Look-ups in named tables: a row name and a column name give one cell, copied from the table.

Lom =
        Beguv  Fote  Nuloti  Vil  Pinitod  Bita  Ber
Komu       76    17      61   84        2    34   40
Siv        43     9      15   66      -28    27  -19
Tik        83    85      17   87      -30    -8   33
Resel      -2    76      13   92      -82   -26   62
Mureru     10   -57      69   49      -25    -7   50
Tatore     28   -32     -31  -32      -24    95  -30
Zer        16    94      29   45       48    66   63
Podizi     38    60      -2   26        8    -9    9
Baki       27    49     -13   10        1    25    8
Sese       -1   -27      44  -15       29    52   69
Ginitu    -56    72       9   34      -12   -15   53

Beguv of Baki = 27
Pinitod of Mureru = -25
Bita of Tik = -8
Pinitod of Tik = -30
Nuloti of Tatore = -31
Beguv of Ginitu = -56

Lofaf =
         Ses  Ruza  Finin  Ganipo  Kapofom  Forop  Zuzed  Gekagum  Tiriba
Zoliv     72    58    187     172       17     41     46       79     139
Sigu      79   100     57     158       50    185    229      117      54
Luniri   104   192    165     122      190    195    100       97     201
Kop       84     6     20      90       69    145    213      218     161
Zon      106    71    138      17      227    217     70      192      19
Sabo     138    66     27     170       55    159      3      152      52
Bap       90    28    195     230       27     43     70      123     126
Galerug  154   196     58      50       65    222     87       34      33
Vab      166    24    210     164      130    196     95       74     125
Vubivo   218   165    219     123      118     62    124       23      44
Pud      111   179     19      47       71     47     94      224      42
Goz      218   179     72     165      195    172     56      161      40
Rut       88   153    209     189       60    136    235       73      46

Tiriba of Rut = 46
Ruza of Goz = 179
Tiriba of Bap = 126
Gekagum of Kop = 218
Gekagum of Pud = 224
Kapofom of Kop = 69
Kapofom of Zon = 227
Ses of Goz = 218
Tiriba of Goz = 40
Tiriba of Luniri = 201
Forop of Vubivo = 62
Finin of Pud = 19
Zuzed of Zoliv = 46
Ruza of Zon = 71
Finin of Luniri = 165
Ganipo of Sabo = 170
Forop of Goz = 172
Forop of Zon = 217
Which row has the largest Kapofom? Zon

Table Duz
	Zab	Gefug	Kesi	Noz	Mag	Ririke	Rudab	Zaz	Pizadu
Gim	78266	64957	97100	55687	14951	61548	56093	65696	79917
Vak	80201	69991	96159	62607	87956	64805	92458	49442	81058
Sud	98125	69985	75651	76094	73843	76707	51064	81430	66036

Gefug of Vak: 69991
Ririke of Vak: 64805
Ririke of Gim: 61548
Zaz of Sud: 81430
Kesi of Sud: 75651
Kesi of Gim: 97100
Rudab of Vak: 92458
Pizadu of Gim: 79917

Tubefaz:
|  | Moz | Tozunu | Mudoba | Dag | Nimor | Mal | Porose |
|---|---|---|---|---|---|---|---|
| Tugusi | 150 | 192 | 145 | 164 | 94 | 103 | 15 |
| Rad | 116 | 146 | 105 | 121 | 148 | 135 | 155 |
| Bop | 92 | 191 | 77 | 150 | 115 | 143 | 138 |
| Zatut | 126 | 141 | 132 | 130 | 118 | 125 | 128 |
| Lod | 132 | 121 | 124 | 132 | 133 | 135 | 130 |
| Tevilak | 120 | 139 | 138 | 159 | 125 | 127 | 112 |
| Tulov | 104 | 118 | 129 | 77 | 126 | 95 | 131 |

Tulov, Nimor: 126
Tevilak, Mudoba: 138
Bop, Mudoba: 77
Tugusi, Porose: 15
Zatut, Dag: 130
Zatut, Mudoba: 132
Zatut, Moz: 126
Tugusi, Mudoba: 145
Bop, Tozunu: 191

Tigo
|  | Fabemab | Kagodo | Tas | Pas | Luzav | Foru | Gog |
|---|---|---|---|---|---|---|---|
| Kozen | 93 | 58 | 133 | 52 | 164 | 175 | 213 |
| Sanak | 198 | 41 | 133 | 46 | 137 | 122 | 26 |
| Finanok | 53 | 50 | 98 | 26 | 155 | 219 | 161 |
| Sidi | 72 | 51 | 225 | 65 | 18 | 84 | 158 |
| Gurigos | 99 | 83 | 33 | 214 | 46 | 146 | 112 |
| Nizi | 205 | 163 | 92 | 147 | 141 | 116 | 206 |
| Lodaret | 113 | 191 | 42 | 228 | 79 | 19 | 153 |
| Kipesol | 41 | 214 | 110 | 173 | 227 | 61 | 141 |
| Furu | 51 | 71 | 113 | 165 | 29 | 130 | 49 |
| Govev | 38 | 117 | 34 | 124 | 144 | 221 | 85 |
| Zif | 109 | 120 | 69 | 52 | 143 | 78 | 133 |
| Botaku | 112 | 199 | 91 | 30 | 60 | 227 | 102 |
| Dip | 187 | 47 | 194 | 182 | 81 | 20 | 70 |

Furu, Fabemab -> 51
Dip, Gog -> 70
Botaku, Fabemab -> 112
Botaku, Gog -> 102
Furu, Tas -> 113
Botaku, Kagodo -> 199
Kozen, Luzav -> 164
Sidi, Luzav -> 18
Botaku, Foru -> 227
Nizi, Fabemab -> 205
Kozen, Tas -> 133
Furu, Pas -> 165
Govev, Gog -> 85
Lodaret, Kagodo -> 191
Sidi, Fabemab -> 72
Kipesol, Kagodo -> 214
Sanak, Tas -> 133
Lodaret, Gog -> 153
Govev, Kagodo -> 117

Bevez =
,Bukizi,Numepos,Zuf,Gosufu,Bet,Nama,Medabi,Vulafa,Rodud,Sene
Vetusiz,3758,4700,5334,4827,3998,8340,4921,3735,1894,2903
Lotid,4432,4119,4514,4049,4360,4885,4318,3735,3724,4029
Gute,5281,3541,5447,3161,4957,4652,3977,3735,2409,4487
Fivisa,3791,4493,3487,4645,3925,3099,4159,3735,5450,4446
Tamod,4440,4161,4518,4065,4349,4879,4295,3735,3768,4004
Nodema,4407,4366,5694,4256,4523,8167,4788,3735,1550,3048

Bet of Gute: 4957
Zuf of Tamod: 4518
Vulafa of Gute: 3735
Medabi of Gute: 3977
Vulafa of Fivisa: 3735
Numepos of Tamod: 4161
Sene of Nodema: 3048
Numepos of Lotid: 4119
Nama of Fivisa: 3099
Rodud of Gute: 2409
Bukizi of Gute: 5281
Gosufu of Tamod: 4065
Zuf of Fivisa: 3487
Rodud of Vetusiz: 1894
Vulafa of Vetusiz: 3735
Medabi of Tamod: 4295

Table Dob
	Mamekep	Bilaf	Degut	Pugovu	Zela	Mub
Nonos	25119	51068	53322	73631	65963	64566
Tefe	67562	58249	29182	44131	46359	91662
Zov	59109	62098	48959	57348	48641	78731
Dur	53747	45152	65477	79379	47699	60993
Mer	59009	71521	50469	52936	79476	64714
Kitu	59392	76490	43747	47762	82988	50927
Kozar	55599	48418	60709	53986	50326	39890
Numude	58162	49154	50794	57346	61536	54975
Peto	69002	56533	53996	64921	71174	54493
Vuz	20199	41154	53658	44918	71676	72365
Zotep	56985	65094	47202	47356	45602	56674

What is the Pugovu of Kozar in Dob?
53986
What is the Degut of Zotep in Dob?
47202
What is the Zela of Zov in Dob?
48641
What is the Mamekep of Kozar in Dob?
55599
What is the Bilaf of Vuz in Dob?
41154
What is the Mamekep of Dur in Dob?
53747
What is the Degut of Nonos in Dob?
53322
What is the Zela of Zotep in Dob?
45602
What is the Pugovu of Nonos in Dob?
73631
What is the Mub of Mer in Dob?
64714
What is the Bilaf of Mer in Dob?
71521
What is the Bilaf of Numude in Dob?
49154
What is the Pugovu of Peto in Dob?
64921
What is the Pugovu of Mer in Dob?
52936
What is the Mamekep of Numude in Dob?
58162

Gabisef:
         Togibe  Sog  Tatose  Lav  Serosu  Lopitu  Gudenaz  Bedu  Podugaf  Gupul
Mumivu      3.9  4.3     5.0  3.2     4.7     4.7      4.9   5.3      4.5    4.7
Fomav       2.9  4.7     4.9  4.4     4.7     4.7      5.8   7.3      6.5    4.8
Lum         7.0  5.5     3.7  7.9     4.7     4.7      3.5   5.9      6.3    4.7
Defozun     2.7  3.7     4.2  0.8     4.7     4.7      2.8   7.1      3.1    4.6
Gafofim     4.5  4.8     5.7  5.2     4.7     4.7      7.0   4.1      6.1    4.8
Senatog     5.2  5.0     4.2  6.0     4.7     4.7      4.5   6.4      6.0    4.7
Muz         3.8  4.7     5.0  4.3     4.7     4.7      5.6   5.9      5.7    4.7
Mudar       2.6  4.3     6.8  3.1     4.7     4.7      8.8   3.8      5.8    4.9
Roz         4.6  4.8     6.2  5.1     4.7     4.7      7.8   3.2      6.0    4.8
Nise        6.5  5.2     5.1  6.7     4.7     4.7      5.7   3.6      5.8    4.8
Gusorar     4.7  4.5     3.6  3.8     4.7     4.7      2.4   6.9      4.3    4.6

Gafofim, Lav => 5.2
Senatog, Podugaf => 6.0
Nise, Togibe => 6.5
Gafofim, Serosu => 4.7
Gusorar, Podugaf => 4.3
Defozun, Bedu => 7.1
Nise, Podugaf => 5.8
Senatog, Lav => 6.0
Muz, Tatose => 5.0
Gafofim, Gudenaz => 7.0
Mudar, Serosu => 4.7
Nise, Bedu => 3.6
Fomav, Togibe => 2.9
Muz, Podugaf => 5.7
Fomav, Bedu => 7.3
Defozun, Lav => 0.8
Muz, Lopitu => 4.7

